Here is a tiny trained network, its code and every weight. The questions are about switching its units off for an input and a class, where a switched-off unit gives its printed mean instead of its output.

import numpy as np


def w(rows, s, z=0):
    codes = np.array(rows[::2]) - 128.0
    scale = np.full(codes.shape[1], s)
    scale[-1] = z or s
    return codes * scale


def norm(h):
    return h / np.sqrt((h * h).mean(-1, keepdims=True) + 1e-5)


def f(y):
    return y / 2 * (1 + np.tanh(0.7978845608 * (y + 0.044715 * y**3)))


def log_softmax(a):
    a = a - a.max(-1, keepdims=True)
    return a - np.log(np.exp(a).sum(-1, keepdims=True))


def net(x, mask):
    res = np.array(x, float).reshape(1, 2) / 4 @ E
    u = 0
    for l in range(4):
        y = f(norm(res) @ A[l][:, :-1].T + A[l][:, -1])
        res = res + np.where(mask[u : u + 10], y, B[l][:, -1]) @ B[l][:, :-1]
        u += 10
    return log_softmax(norm(res)[-1] @ U[:, :-1].T + U[:, -1])


A, B = {}, {}
E = w([
[145,2,183,111],'x0',
[102,126,112,195],'x1',
],0.0083)
A[0] = w([
[120,109,199,30,202],'0.n1',
[188,138,210,65,152],'0.n2',
[160,156,143,153,121],'0.n3',
[174,12,152,180,59],'0.n4',
[86,228,180,246,8],'0.n5',
[128,99,131,187,68],'0.n6',
[117,100,61,197,127],'0.n7',
[89,38,109,189,146],'0.n8',
[199,63,155,199,166],'0.n9',
[119,154,103,143,104],'0.n10',
],0.011,0.0015)
B[0] = w([
[197,120,170,215,220],'0.n1',
[193,127,105,174,199],'0.n2',
[122,148,76,93,135],'0.n3',
[84,151,101,104,254],'0.n4',
[94,103,61,126,245],'0.n5',
[101,112,177,150,153],'0.n6',
[76,76,86,79,177],'0.n7',
[168,171,137,104,215],'0.n8',
[1,170,143,71,207],'0.n9',
[165,67,95,124,153],'0.n10',
],0.0095,0.0068)
A[1] = w([
[105,138,69,105,113],'1.n1',
[103,63,124,228,76],'1.n2',
[146,110,128,92,73],'1.n3',
[96,77,115,193,63],'1.n4',
[126,101,108,86,76],'1.n5',
[150,127,125,140,116],'1.n6',
[115,163,114,107,158],'1.n7',
[109,103,142,246,253],'1.n8',
[118,103,62,94,86],'1.n9',
[124,108,115,154,94],'1.n10',
],0.014,0.0023)
B[1] = w([
[154,80,224,176,255],'1.n1',
[121,79,111,43,166],'1.n2',
[105,204,82,86,113],'1.n3',
[102,162,137,83,148],'1.n4',
[158,192,137,83,139],'1.n5',
[141,169,41,151,135],'1.n6',
[80,27,212,154,187],'1.n7',
[173,75,110,2,203],'1.n8',
[227,96,117,168,228],'1.n9',
[158,91,145,67,130],'1.n10',
],0.0064,0.0054)
A[2] = w([
[98,101,52,135,152],'2.n1',
[141,139,167,78,2],'2.n2',
[24,149,118,97,40],'2.n3',
[11,61,83,88,178],'2.n4',
[172,88,143,74,224],'2.n5',
[89,169,137,151,190],'2.n6',
[126,140,109,148,131],'2.n7',
[197,186,94,144,233],'2.n8',
[132,105,152,57,151],'2.n9',
[131,97,104,97,101],'2.n10',
],0.013,0.0021)
B[2] = w([
[209,169,147,188,188],'2.n1',
[167,226,102,142,135],'2.n2',
[10,31,143,35,188],'2.n3',
[139,163,192,1,254],'2.n4',
[32,176,158,150,182],'2.n5',
[189,61,113,168,145],'2.n6',
[139,167,188,170,135],'2.n7',
[104,39,187,109,198],'2.n8',
[105,213,136,201,162],'2.n9',
[131,206,78,183,146],'2.n10',
],0.0075,0.0089)
A[3] = w([
[53,76,134,137,33],'3.n1',
[177,157,70,208,123],'3.n2',
[54,231,160,179,95],'3.n3',
[65,73,157,147,151],'3.n4',
[164,116,149,166,167],'3.n5',
[107,80,206,61,158],'3.n6',
[94,115,88,109,164],'3.n7',
[95,164,4,72,7],'3.n8',
[157,130,139,173,94],'3.n9',
[102,190,193,86,252],'3.n10',
],0.014,0.0024)
B[3] = w([
[126,186,147,3,152],'3.n1',
[59,109,118,142,179],'3.n2',
[215,204,203,148,167],'3.n3',
[179,177,135,106,173],'3.n4',
[69,123,113,102,175],'3.n5',
[159,106,155,162,254],'3.n6',
[172,124,81,72,135],'3.n7',
[254,125,81,83,143],'3.n8',
[65,113,111,125,154],'3.n9',
[74,186,3,205,217],'3.n10',
],0.008,0.01)
U = w([
[127,238,158,202,136],'0',
[217,9,244,177,46],'1',
[64,30,49,220,230],'2',
[214,91,27,80,124],'3',
[20,187,133,1,2],'4',
],0.013,0.00082)

Each question gives the input, the list of numbers given to net, and the class t.
The units are the neurons (one row each of A and B). Each row of codes is followed by its name. A weight is (code - 128) times the scale printed after its matrix; where a second scale follows, it is the last column's (A, B and U).
mask holds one flag per neuron, layer by layer. A switched-off neuron (its flag False) gives its mean, the last column of its row in B, instead of its output. The means were averaged over made-up inputs and are rounded, as every weight is.
A unit's drop is (log p(t) with every unit on - log p(t) with that unit switched off) / (log p(t) with every unit on - log p(t) with every unit switched off).
most important unit: the unit with the biggest drop
k most important neurons: the k neurons with the biggest drops, biggest first
k most important neurons of layer l: the k neurons of layer l with the biggest drops, biggest first
drop when u is switched off: that unit's drop, to one decimal
input [7,-8], class 0: most important unit -> 2.n5
input [-5,-2], class 2: 3 most important neurons of layer 2 -> [2.n3 2.n4 2.n5]
input [-7,4], class 2: 4 most important neurons -> [1.n9 2.n1 1.n1 0.n9]
input [-6,-2], class 2: 3 most important neurons of layer 0 -> [0.n8 0.n5 0.n9]
input [6,-1], class 0: 4 most important neurons -> [0.n1 0.n7 0.n5 0.n2]
input [-4,-2], class 1: 4 most important neurons of layer 1 -> [1.n9 1.n1 1.n8 1.n5]
input [-5,4], class 3: 4 most important neurons -> [0.n5 0.n8 2.n4 0.n7]
input [-7,-4], class 1: 4 most important neurons -> [2.n8 0.n9 1.n1 0.n4]
input [-2,2], class 3: 3 most important neurons of layer 0 -> [0.n5 0.n8 0.n7]
input [-6,-6], class 1: 2 most important neurons -> [1.n8 0.n9]
input [5,-7], class 2: 4 most important neurons -> [0.n1 2.n5 0.n2 1.n9]
input [2,-5], class 1: 2 most important neurons -> [0.n2 3.n10]
input [-4,1], class 2: 2 most important neurons -> [1.n9 0.n9]
input [-5,1], class 2: 2 most important neurons -> [1.n9 0.n9]
input [-5,2], class 2: most important unit -> 1.n9
input [5,-2], class 0: 2 most important neurons -> [0.n1 0.n5]
input [-1,5], class 3: 2 most important neurons -> [0.n5 1.n9]
input [2,-1], class 0: 2 most important neurons -> [1.n8 0.n1]
input [3,-1], class 0: 2 most important neurons -> [0.n1 1.n8]
input [-3,5], class 3: most important unit -> 0.n5
input [-7,3], class 2: 2 most important neurons -> [1.n9 0.n9]
input [-8,-7], class 1: 2 most important neurons -> [2.n8 0.n9]
input [-3,2], class 2: 2 most important neurons of layer 0 -> [0.n4 0.n1]
input [7,0], class 4: 2 most important neurons of layer 1 -> [1.n9 1.n1]
input [-5,-1], class 2: 2 most important neurons of layer 2 -> [2.n4 2.n3]
input [-1,8], class 3: 3 most important neurons of layer 0 -> [0.n5 0.n9 0.n7]
input [8,-8], class 0: most important unit -> 2.n5
input [-2,5], class 3: drop when 0.n5 is switched off -> 0.5
input [-3,8], class 3: drop when 0.n5 is switched off -> 0.2
input [4,-2], class 0: drop when 0.n1 is switched off -> 1.0
